Here is a tiny trained network, its code and every weight. The questions are about switching its units off for an input and a class, where a switched-off unit gives its printed mean instead of its output.

import numpy as np


def w(rows, s, z=0):
    codes = np.array(rows[::2]) - 128.0
    scale = np.full(codes.shape[1], s)
    scale[-1] = z or s
    return codes * scale


def f(y):
    return y / 2 * (1 + np.tanh(0.7978845608 * (y + 0.044715 * y**3)))


def log_softmax(a):
    a = a - a.max(-1, keepdims=True)
    return a - np.log(np.exp(a).sum(-1, keepdims=True))


def net(x, mask):
    res = np.array(x, float).reshape(1, 5) / 4 @ E
    y = f(res @ A[0][:, :-1].T + A[0][:, -1])
    res = res + np.where(mask, y, B[0][:, -1]) @ B[0][:, :-1]
    return log_softmax(res[-1] @ U[:, :-1].T + U[:, -1])


A, B = {}, {}
E = w([
[159,99,76,66],'x0',
[185,102,94,243],'x1',
[101,70,39,158],'x2',
[205,185,34,132],'x3',
[2,142,160,170],'x4',
],0.0089)
A[0] = w([
[86,140,185,247,127],'neuron 0',
[46,213,147,38,169],'neuron 1',
[55,115,220,87,119],'neuron 2',
[128,187,169,94,74],'neuron 3',
[153,243,63,58,165],'neuron 4',
[163,51,28,145,254],'neuron 5',
[64,208,159,254,117],'neuron 6',
[215,211,121,49,230],'neuron 7',
[140,135,155,179,166],'neuron 8',
[53,59,203,131,148],'neuron 9',
[159,60,110,55,62],'neuron 10',
],0.0086,0.005)
B[0] = w([
[169,2,156,180,214],'neuron 0',
[61,170,108,66,246],'neuron 1',
[112,54,137,84,232],'neuron 2',
[151,105,144,88,153],'neuron 3',
[122,200,162,165,223],'neuron 4',
[124,142,74,205,255],'neuron 5',
[180,17,87,187,224],'neuron 6',
[166,202,193,147,253],'neuron 7',
[135,132,165,203,160],'neuron 8',
[131,58,129,116,223],'neuron 9',
[175,36,161,164,154],'neuron 10',
],0.0087,0.0082)
U = w([
[181,216,171,132,221],'0',
[94,54,171,8,6],'1',
[199,2,110,190,30],'2',
[124,167,37,159,232],'3',
],0.0098,0.002)

Each question gives the input, the list of numbers given to net, and the class t.
The units are the neurons (one row each of A and B). Each row of codes is followed by its name. A weight is (code - 128) times the scale printed after its matrix; where a second scale follows, it is the last column's (A, B and U).
mask holds one flag per neuron, in row order. A switched-off neuron (its flag False) gives its mean, the last column of its row in B, instead of its output. The means were averaged over made-up inputs and are rounded, as every weight is.
A unit's drop is (log p(t) with every unit on - log p(t) with that unit switched off) / (log p(t) with every unit on - log p(t) with every unit switched off).
The circuit of an input: a set's keep is (log p(t) with only the set's units on - log p(t) with every unit switched off) / (log p(t) with every unit on - log p(t) with every unit switched off). Starting from all 11 units, units are removed one at a time, each time the one whose removal leaves the highest keep (on an exact tie, the one counted first), for as long as the keep stays at least 0.8.
circuit, biggest first: the units of the circuit, biggest drop first
unit that matters most: the unit with the biggest drop
top k neurons: the k neurons with the biggest drops, biggest first
drop when u is switched off: that unit's drop, to one decimal
input [0,0,-6,-7,-8], class 0: top 2 neurons	(neuron 7; neuron 0)
input [6,-5,-1,-5,-8], class 0: circuit, biggest first	(neuron 7; neuron 9)
input [7,2,2,2,-3], class 3: circuit, biggest first	(neuron 0; neuron 6)
input [1,4,8,3,-5], class 3: circuit, biggest first	(neuron 0; neuron 6)
input [-8,-6,4,6,0], class 0: circuit, biggest first	(neuron 5; neuron 4; neuron 9)
input [4,-5,5,2,3], class 3: circuit, biggest first	(neuron 2; neuron 0)
input [-7,-6,-7,3,1], class 1: circuit, biggest first	(neuron 2)
input [6,5,-3,3,4], class 0: top 4 neurons	(neuron 6; neuron 0; neuron 9; neuron 2)
input [-2,5,8,7,-8], class 3: top 3 neurons	(neuron 5; neuron 0; neuron 6)
input [-5,0,-6,-3,4], class 2: top 2 neurons	(neuron 6; neuron 0)
input [-8,-4,2,1,-3], class 0: drop when neuron 9 is switched off	0.2
input [2,2,8,3,-8], class 3: drop when neuron 9 is switched off	0.2
input [8,-5,-1,-4,-6], class 0: drop when neuron 10 is switched off	-0.1
input [1,6,-4,8,-8], class 0: unit that matters most	neuron 7
